Below is a small trained network, with its code and all its weights. Each question gives an input and a target symbol and asks what happens when units are switched off, that is, made to give their printed mean instead of their output.

import numpy as np


def w(rows, s, z=0):
    codes = np.array(rows[::2]) - 128.0
    scale = np.full(codes.shape[1], s)
    scale[-1] = z or s
    return codes * scale


def f(y):
    return y / 2 * (1 + np.tanh(0.7978845608 * (y + 0.044715 * y**3)))


def softmax(a):
    e = np.exp(a - a.max(-1, keepdims=True))
    return e / e.sum(-1, keepdims=True)


def log_softmax(a):
    a = a - a.max(-1, keepdims=True)
    return a - np.log(np.exp(a).sum(-1, keepdims=True))


def net(x, mask):
    ids = ['ΓΘΞΨαβδεζημστω'.index(c) for c in x.split()]
    T = len(ids)
    res = E[ids] + P[:T]
    q, k, v = (res @ M[0].T for M in (Q, K, V))
    z = softmax(np.where(np.tri(T) > 0, q @ k.T / 3**0.5, -1e9)) @ v
    res = res + np.where(mask[0], z, O[0][:, -1]) @ O[0][:, :-1]
    y = f(res @ A[0][:, :-1].T + A[0][:, -1])
    res = res + np.where(mask[1:9], y, B[0][:, -1]) @ B[0][:, :-1]
    return log_softmax(res[-1] @ U[:, :-1].T + U[:, -1])


Q, K, V, O, A, B = {}, {}, {}, {}, {}, {}
E = w([
[83,176,163],'Γ',
[200,147,108],'Θ',
[182,180,78],'Ξ',
[106,112,72],'Ψ',
[153,179,89],'α',
[54,73,135],'β',
[135,171,107],'δ',
[147,82,195],'ε',
[102,98,94],'ζ',
[157,254,180],'η',
[210,144,75],'μ',
[113,69,213],'σ',
[95,133,115],'τ',
[117,144,145],'ω',
],0.015)
P = w([
[253,43,173],'0',
[64,45,47],'1',
[71,192,189],'2',
[161,126,109],'3',
[78,30,55],'4',
[66,197,187],'5',
],0.0054)
Q[0] = w([
[129,169,132],'H0',
[148,18,86],'H0',
[187,2,39],'H0',
],0.023)
K[0] = w([
[112,146,101],'H0',
[179,86,206],'H0',
[253,58,223],'H0',
],0.023)
V[0] = w([
[170,49,156],'H0',
[186,127,226],'H0',
[2,206,91],'H0',
],0.0056)
O[0] = w([
[3,181,68,186],'H0',
[59,239,112,150],'H0',
[228,6,254,12],'H0',
],0.0051,0.0012)
A[0] = w([
[238,221,140,223],'N0',
[93,217,242,115],'N1',
[230,122,39,167],'N2',
[117,77,206,44],'N3',
[218,253,181,7],'N4',
[191,174,95,2],'N5',
[66,155,114,39],'N6',
[95,194,153,22],'N7',
],0.016,0.0058)
B[0] = w([
[205,74,29,254],'N0',
[168,202,118,182],'N1',
[56,125,196,216],'N2',
[132,62,169,146],'N3',
[9,112,241,184],'N4',
[250,163,212,147],'N5',
[215,127,193,144],'N6',
[88,54,149,128],'N7',
],0.023,0.0092)
U = w([
[139,64,30,149],'Γ',
[172,232,181,116],'Θ',
[117,97,166,143],'Ξ',
[109,65,136,90],'Ψ',
[138,60,95,112],'α',
[122,87,118,154],'β',
[64,146,115,250],'δ',
[187,154,220,1],'ε',
[44,173,193,114],'ζ',
[211,117,18,115],'η',
[236,181,94,139],'μ',
[254,124,151,11],'σ',
[76,141,69,225],'τ',
[164,192,90,201],'ω',
],0.0076,0.0041)

Each question gives the input, a string of symbols that net reads in full, and the target symbol t.
The units are the heads (3 rows each of Q, K, V and O) and the neurons (one row each of A and B). Each row of codes is followed by its name. A weight is (code - 128) times the scale printed after its matrix; where a second scale follows, it is the last column's (O, A, B and U).
mask holds one flag per unit, heads first, then neurons. A switched-off unit (its flag False) gives its mean, the last column of its rows in O or B, instead of its output. The means were averaged over made-up inputs and are rounded, as every weight is.
A unit's drop is (log p(t) with every unit on - log p(t) with that unit switched off) / (log p(t) with every unit on - log p(t) with every unit switched off).
The circuit of an input: a set's keep is (log p(t) with only the set's units on - log p(t) with every unit switched off) / (log p(t) with every unit on - log p(t) with every unit switched off). Starting from all 9 units, units are removed one at a time, each time the one whose removal leaves the highest keep (on an exact tie, the one counted first), for as long as the keep stays at least 0.8.
units of the circuit, in order: the units of the circuit, biggest drop first
most important unit: the unit with the biggest drop
k most important neurons: the k neurons with the biggest drops, biggest first
drop of u: that unit's drop, to one decimal
input ζ Γ η, target ζ: 2 most important neurons	N4, N1
input ε δ τ μ, target σ: most important unit	N5
input Γ δ σ, target ε: units of the circuit, in order	N3, N1
input δ τ Γ Γ δ δ, target η: units of the circuit, in order	N2, N0
input μ Θ Ξ σ σ Γ, target Θ: 4 most important neurons	N1, N4, N2, N0
input ε σ Ξ τ Γ δ, target η: 2 most important neurons	N0, N2
input τ ω ζ η Θ ω, target μ: units of the circuit, in order	N1, N2
input η Γ δ δ μ Γ, target Θ: 3 most important neurons	N1, N0, N4
input β ω Γ δ, target Γ: 4 most important neurons	N0, N1, N6, N5
input β σ η η, target ε: 2 most important neurons	N4, N0
input σ δ ω β Γ ω, target μ: 2 most important neurons	N1, N2
input ε ω ε σ, target Θ: 3 most important neurons	N0, N1, N6
input Γ Ξ ω ω, target η: drop of N4	0.7
input ω Ψ α, target Γ: drop of H0	0.3
input Γ ω η, target ζ: drop of N1	0.6
input Ξ μ Γ μ δ ε, target σ: most important neuron	N3
